135	125	149	102	119
117	137	146	116	140
129	110	126	130	131
gives 126

118	112	123	110
127	126	127	122
125	123	125	105
gives 125

141	140	123	114	117	140
123	124	137	158	139	116
129	129	127	115	124	122
gives 127

128	127	127	130	129	129
129	129	127	129	126	129
105	105	151	106	151	104
gives 151

155	110	145	149	151
145	122	133	137	140
149	113	143	145	147
gives 143

152	149	123	128
140	136	114	120
149	145	122	126
gives 122

129	136	127	125	113	105
123	133	124	125	136	149
119	144	118	120	123	144
gives 118

152	136	149	110
140	139	148	108
128	137	153	106
gives 153

112	113	113	143	113	143
139	111	137	145	111	145
121	149	123	107	149	107
gives 123

153	144	134	130	130
131	138	124	109	140
148	139	133	133	127
gives 133
---
[[120 126 117  99 101 131 109]
 [120 126 117  99  99 131 109]
 [120 126 117  99  99 131 109]]: 117

[[105 105 151 105 151 151]
 [152 152 104 153 104 104]
 [129 126 127 127 129 128]]: 127

[[109 125 106 115]
 [149 139 129 148]
 [146 143 133 122]]: 133

[[142 116 115 150 151 135]
 [122 135 156 146 134 134]
 [102 117 108 145 149 148]]: 108

[[134 117 130 105]
 [129 125 129 118]
 [127 130 126 126]]: 126

[[108 144 141 149 148 117 122]
 [139 148 133 105 153 115 122]
 [145 144 130 108 128 108 150]]: 130

[[118 145 129 133]
 [130 154 124 137]
 [123 114 133 122]]: 133

[[134 103 154 147]
 [135 144 111 119]
 [124 152 103 110]]: 103

[[128 129 129 128]
 [129 128 128 127]
 [156 156 156  99]]: 156

[[123 131 131 128 129 129]
 [125 130 130 128 126 129]
 [104 137 137 132 141 125]]: 137
---
array([143, 100, 111, 122, 135]) result: 111

array([[116, 146, 141, 138],
       [113, 149, 143, 140],
       [117, 144, 141, 137]]) result: 144

array([[108, 138, 152, 130, 150, 104],
       [114, 107, 116,  98, 125, 139],
       [121, 139, 149, 127, 147, 116]]) result: 127

array([125, 131, 121, 149, 137]) result: 121

array([103, 103, 104, 105]) result: 103

array([[121, 120, 138, 136, 132, 119],
       [106, 127, 125, 130, 146, 102],
       [112, 126, 140, 130, 140, 109]]) result: 130
---
[[126 143 117 154 149]
 [141 148 110 130 153]
 [135 120 110 131 121]] -> 148

[[113 129 156 132]
 [132 127 121 127]
 [145 109 151 132]] -> 127

[[156 137 120 130]
 [155 151 134 127]
 [136 140 151 155]] -> 151

[[148 132 109 128 139 113]
 [148 133 110 129 140 113]
 [141 103 141 128 115 129]] -> 133

[[128 122 118 128 131]
 [129 125 147 135 126]
 [130 122 121 155 137]] -> 125

[[110 111 148 133 114]
 [122 134 106 150 110]
 [123 141 111 158 111]] -> 134
---
[[128, 132, 141, 138, 130, 134, 124, 126],
 [124, 128, 136, 131, 122, 114, 125, 118],
 [117, 135, 133, 101, 113, 124, 124, 131],
 [129, 113, 113, 149, 111, 143, 131, 154],
 [135, 138, 130, 136, 115, 140, 144, 125],
 [113, 127, 134, 136, 140, 127, 157, 133],
 [142, 135, 127, 125, 125, 104, 131, 133]] -> 133

[[127, 122, 137, 152, 135, 112, 116, 112, 144],
 [127, 131, 130, 122, 141, 125, 131, 131, 127],
 [127, 122, 130, 132, 137, 114, 130, 113, 128],
 [127, 122, 130, 131, 137, 113, 130, 112, 128],
 [151, 132, 130, 137, 134, 123, 124, 126, 140],
 [126, 121, 134, 139, 137, 113, 125, 112, 133],
 [127, 131, 132, 121, 142, 124, 132, 131, 127]] -> 127

[[114, 117, 137, 152, 131, 139],
 [107, 107, 138, 131, 127, 99],
 [113, 129, 116, 129, 128, 132],
 [150, 137, 133, 141, 128, 118],
 [134, 123, 108, 144, 104, 141],
 [121, 135, 139, 131, 127, 99]] -> 99

[[133, 136, 111, 125, 140, 108, 143, 132, 110, 144],
 [116, 124, 131, 113, 149, 130, 145, 118, 127, 142],
 [112, 125, 119, 124, 148, 141, 144, 116, 137, 135],
 [125, 138, 105, 122, 142, 115, 143, 126, 114, 154],
 [135, 120, 116, 145, 126, 130, 124, 137, 128, 112],
 [137, 131, 121, 142, 110, 133, 112, 137, 130, 113],
 [137, 146, 124, 125, 121, 111, 120, 137, 111, 138],
 [135, 134, 114, 140, 119, 128, 119, 136, 123, 121],
 [139, 121, 118, 139, 140, 115, 141, 141, 115, 120],
 [106, 126, 127, 120, 134, 150, 127, 109, 145, 132],
 [119, 108, 130, 131, 145, 136, 144, 122, 135, 121]] -> 121

[[135, 126, 136, 130, 134, 111, 130, 114, 125, 145, 126, 143, 133],
 [130, 136, 126, 107, 140, 135, 126, 136, 130, 134, 111, 130, 114],
 [130, 134, 111, 130, 114, 125, 145, 126, 143, 133, 100, 135, 120],
 [126, 136, 130, 134, 111, 130, 114, 125, 145, 126, 143, 133, 100],
 [107, 140, 135, 126, 136, 130, 134, 111, 130, 114, 125, 145, 126],
 [136, 126, 107, 140, 135, 126, 136, 130, 134, 111, 130, 114, 125],
 [136, 130, 134, 111, 130, 114, 125, 145, 126, 143, 133, 100, 135],
 [134, 111, 130, 114, 125, 145, 126, 143, 133, 100, 135, 120, 135],
 [140, 135, 126, 136, 130, 134, 111, 130, 114, 125, 145, 126, 143],
 [126, 107, 140, 135, 126, 136, 130, 134, 111, 130, 114, 125, 145]] -> 145

[[125, 126, 129, 142, 136, 122, 132, 127],
 [114, 119, 118, 127, 132, 113, 123, 118],
 [106, 112, 118, 126, 135, 111, 116, 121],
 [124, 124, 131, 139, 137, 127, 129, 132],
 [131, 129, 128, 129, 128, 142, 141, 135],
 [136, 132, 135, 130, 130, 146, 135, 143],
 [132, 131, 133, 131, 128, 126, 123, 128],
 [131, 129, 133, 138, 134, 134, 134, 136],
 [138, 134, 134, 139, 127, 139, 144, 132],
 [113, 119, 119, 124, 133, 110, 114, 119],
 [116, 120, 119, 127, 130, 115, 126, 118]] -> 118

[[124, 150, 144, 137, 119, 121, 146, 128, 122, 132, 139, 126, 128, 146],
 [124, 152, 138, 128, 131, 129, 124, 131, 149, 120, 129, 114, 139, 148],
 [125, 147, 142, 137, 116, 120, 149, 127, 117, 135, 140, 130, 125, 142],
 [133, 103, 111, 120, 137, 135, 109, 128, 131, 127, 117, 131, 126, 108],
 [122, 157, 144, 132, 127, 127, 131, 130, 143, 121, 132, 114, 139, 155]] -> 155
---
Input: [127 125 127 147 145 100 112]
Output: 127, 112

Input: [100 107 138 105 142 148]
Output: 100, 148

Input:
[[132 142 136 121 136 146 113]
 [122 133 129 118 117 105 144]
 [121 141 122 112 120 128 133]]
Output: 132, 133

Input:
[[154 134 134 123 138]
 [140 158 128 124 133]]
Output: 154, 133

Input: [152 114 119 134 126 120 134]
Output: 152, 134

Input:
[[146 151 118 122 146 135 135]
 [141 110 118 121 140 130 152]
 [146 138 112 118 149 128 141]]
Output: 146, 141

Input: [115 111 148 105 134 121 109]
Output: 115, 109
---
Input: [141 105 107 129 128 125 141]
Output: 141
Input: [138 136 134 105 120 106]
Output: 138
Input: [149 151 144 134 117 104 128]
Output: 149
Input: [153 151 135 130]
Output: 153
Input: [125 132 123 110 153 109]
Output: 125
Input: [131 133 102 117 126 128]
Output: 131
---
((133, 123, 139, 151), (147, 147, 146, 134)) → 146
((155, 115, 158, 127, 139, 120), (145, 143, 136, 111, 131, 141)) → 131
((136, 131, 102, 122, 130), (129, 139, 136, 108, 107)) → 108
((125, 128, 121, 156, 124, 128), (115, 147, 142, 127, 132, 133)) → 132
((152, 114, 115, 143, 126), (155, 113, 119, 134, 133)) → 134
((99, 135, 137, 145, 139), (135, 137, 117, 117, 116)) → 117
---
[[126 127 128 129 128 128]
 [126 127 128 128 128 127]
 [157  99 157  99  99  99]] out 127

[[ 99 110 123 135 125 121 117]
 [ 99 110 122 135 126 121 116]] out 117

[[114 120 117 114 150 150]
 [113 120 116 112 150 149]] out 150

[[132 157 111 135 147 108]
 [134 129 115 124 145 119]
 [134 122 140 141 124 148]] out 119

[[132 144  99 109 123 135 125]
 [132 145 100 109 123 134 125]] out 125

[[112 114 122 154 112 131]
 [123 124 111 105 147 142]] out 131

[[101 102 102 101 102 101 102]
 [101 102 102 101 102 101 102]
 [101 102 102 101 102 101 103]] out 102
---
[[138 128 124 133 117]
 [138 119 106 124 149]
 [141 114 121 113 134]]: 138, 134

[153 129 128 128 145]: 153, 145

[[113 149 118 142 120 118 137]
 [135 121 144 121 148 134 121]
 [139 116 137 114 120 140 117]]: 113, 117

[129 134 127 126  99]: 129, 99

[110 126 157 109 133 101]: 110, 101

[126 147 149 121 152]: 126, 152
---
[[117 132 121 154 128 121]
 [128 130 129 118 135 132]
 [136 136 135 122 138 127]] => 138

[113 139 126 129 122 127 149] => 127

[105 102 127 127 153 111] => 153

[[122 133 148 116 149 120 117]
 [140 116 141 112 136 122 134]
 [134 145 117 126 127 127 119]] => 127

[[127 139 126 154 142 137 129]
 [127 137 126 152 141 137 125]
 [127 140 128 128 128 137 129]] => 137

[148 105 153 126 121 112] => 121

[128 106 126  98 145 142 123] => 142

[127 101 143 132 139 100] => 139
